Below is a small trained network, with its code and all its weights. Each question gives an input and a class and asks what happens when units are switched off, that is, made to give their printed mean instead of their output.

import numpy as np


def w(rows, s, z=0):
    codes = np.array(rows[::2]) - 128.0
    scale = np.full(codes.shape[1], s)
    scale[-1] = z or s
    return codes * scale


def norm(h):
    return h / np.sqrt((h * h).mean(-1, keepdims=True) + 1e-5)


def f(y):
    return np.maximum(y, 0)


def log_softmax(a):
    a = a - a.max(-1, keepdims=True)
    return a - np.log(np.exp(a).sum(-1, keepdims=True))


def net(x, mask):
    res = np.array(x, float).reshape(1, 3) / 4 @ E
    u = 0
    for l in range(2):
        y = f(norm(res) @ A[l][:, :-1].T + A[l][:, -1])
        res = res + np.where(mask[u : u + 5], y, B[l][:, -1]) @ B[l][:, :-1]
        u += 5
    return log_softmax(norm(res)[-1] @ U[:, :-1].T + U[:, -1])


A, B = {}, {}
E = w([
[101,2,74,93,229],'x0',
[58,153,113,30,129],'x1',
[137,73,78,186,19],'x2',
],0.0066)
A[0] = w([
[105,183,118,87,149,150],'0.n1',
[49,183,104,110,152,44],'0.n2',
[142,82,84,97,153,67],'0.n3',
[131,81,97,112,59,74],'0.n4',
[215,133,251,193,152,4],'0.n5',
],0.012,0.0023)
B[0] = w([
[219,83,202,120,76,215],'0.n1',
[231,227,151,73,25,197],'0.n2',
[110,46,144,177,200,202],'0.n3',
[52,139,2,170,91,213],'0.n4',
[100,217,24,96,108,254],'0.n5',
],0.0076,0.0056)
A[1] = w([
[207,178,171,39,99,84],'1.n1',
[205,8,141,36,156,184],'1.n2',
[208,130,110,195,164,254],'1.n3',
[106,208,159,103,123,243],'1.n4',
[156,206,127,40,173,91],'1.n5',
],0.011,0.0041)
B[1] = w([
[35,203,187,24,94,255],'1.n1',
[156,197,153,129,56,230],'1.n2',
[166,164,132,24,218,223],'1.n3',
[85,2,234,201,204,253],'1.n4',
[68,80,117,127,90,226],'1.n5',
],0.011,0.0069)
U = w([
[144,191,108,215,173,38],'0',
[151,155,19,153,50,119],'1',
[248,135,164,60,171,117],'2',
[118,100,165,229,54,46],'3',
[93,38,82,149,177,253],'4',
[61,150,238,83,86,172],'5',
[111,87,210,201,107,22],'6',
],0.018,0.0072)

Each question gives the input, the list of numbers given to net, and the class t.
The units are the neurons (one row each of A and B). Each row of codes is followed by its name. A weight is (code - 128) times the scale printed after its matrix; where a second scale follows, it is the last column's (A, B and U).
mask holds one flag per neuron, layer by layer. A switched-off neuron (its flag False) gives its mean, the last column of its row in B, instead of its output. The means were averaged over made-up inputs and are rounded, as every weight is.
A unit's drop is (log p(t) with every unit on - log p(t) with that unit switched off) / (log p(t) with every unit on - log p(t) with every unit switched off).
The circuit of an input: a set's keep is (log p(t) with only the set's units on - log p(t) with every unit switched off) / (log p(t) with every unit on - log p(t) with every unit switched off). Starting from all 10 units, units are removed one at a time, each time the one whose removal leaves the highest keep (on an exact tie, the one counted first), for as long as the keep stays at least 0.8.
units of the circuit, in order: the units of the circuit, biggest drop first
most important unit: the unit with the biggest drop
top k neurons: the k neurons with the biggest drops, biggest first
drop when u is switched off: that unit's drop, to one decimal
input [6,3,-4], class 2: units of the circuit, in order -> 1.n1, 1.n4
input [-1,-3,3], class 1: units of the circuit, in order -> 1.n4
input [-8,-3,4], class 6: top 2 neurons -> 1.n1, 1.n4
input [-4,4,4], class 3: units of the circuit, in order -> 1.n1, 0.n4, 1.n3
input [1,6,8], class 4: top 2 neurons -> 1.n2, 0.n2
input [7,-5,-4], class 2: units of the circuit, in order -> 1.n2, 1.n1
input [8,-5,2], class 2: units of the circuit, in order -> 1.n3, 1.n2
input [3,5,6], class 4: top 2 neurons -> 0.n4, 1.n2
input [-4,-4,2], class 0: units of the circuit, in order -> 1.n1, 0.n2, 0.n5, 1.n5
input [5,-7,2], class 2: top 2 neurons -> 1.n3, 1.n4
input [3,-4,2], class 4: top 4 neurons -> 0.n1, 0.n2, 0.n4, 1.n1
input [5,-6,-7], class 2: units of the circuit, in order -> 1.n4, 1.n1
input [2,8,8], class 4: top 3 neurons -> 1.n2, 0.n4, 0.n5
input [3,-2,0], class 2: top neuron -> 1.n1
input [-3,0,1], class 6: top 3 neurons -> 0.n2, 0.n1, 1.n1
input [-3,-4,3], class 1: top 2 neurons -> 1.n1, 0.n5
input [-5,-2,6], class 1: units of the circuit, in order -> 1.n4, 1.n1, 0.n4
input [4,-7,-8], class 4: top 4 neurons -> 0.n5, 0.n1, 1.n1, 1.n5
input [2,-6,7], class 1: top 4 neurons -> 1.n4, 0.n4, 0.n3, 1.n5
input [2,-8,2], class 2: units of the circuit, in order -> 1.n3
input [-3,-6,1], class 0: top 4 neurons -> 0.n5, 1.n1, 0.n2, 0.n1
input [6,1,-4], class 2: top 2 neurons -> 1.n1, 0.n3
input [5,2,-4], class 2: top 2 neurons -> 0.n3, 0.n5
input [3,-6,5], class 4: top 3 neurons -> 1.n2, 0.n4, 0.n2
input [-2,-6,-1], class 4: drop when 0.n1 is switched off -> 0.1
input [-1,-4,-3], class 4: drop when 0.n1 is switched off -> 0.1
input [0,-7,-3], class 4: most important unit -> 0.n5
input [1,8,7], class 1: drop when 0.n1 is switched off -> 0.0
input [6,-6,-7], class 2: drop when 1.n2 is switched off -> 0.1
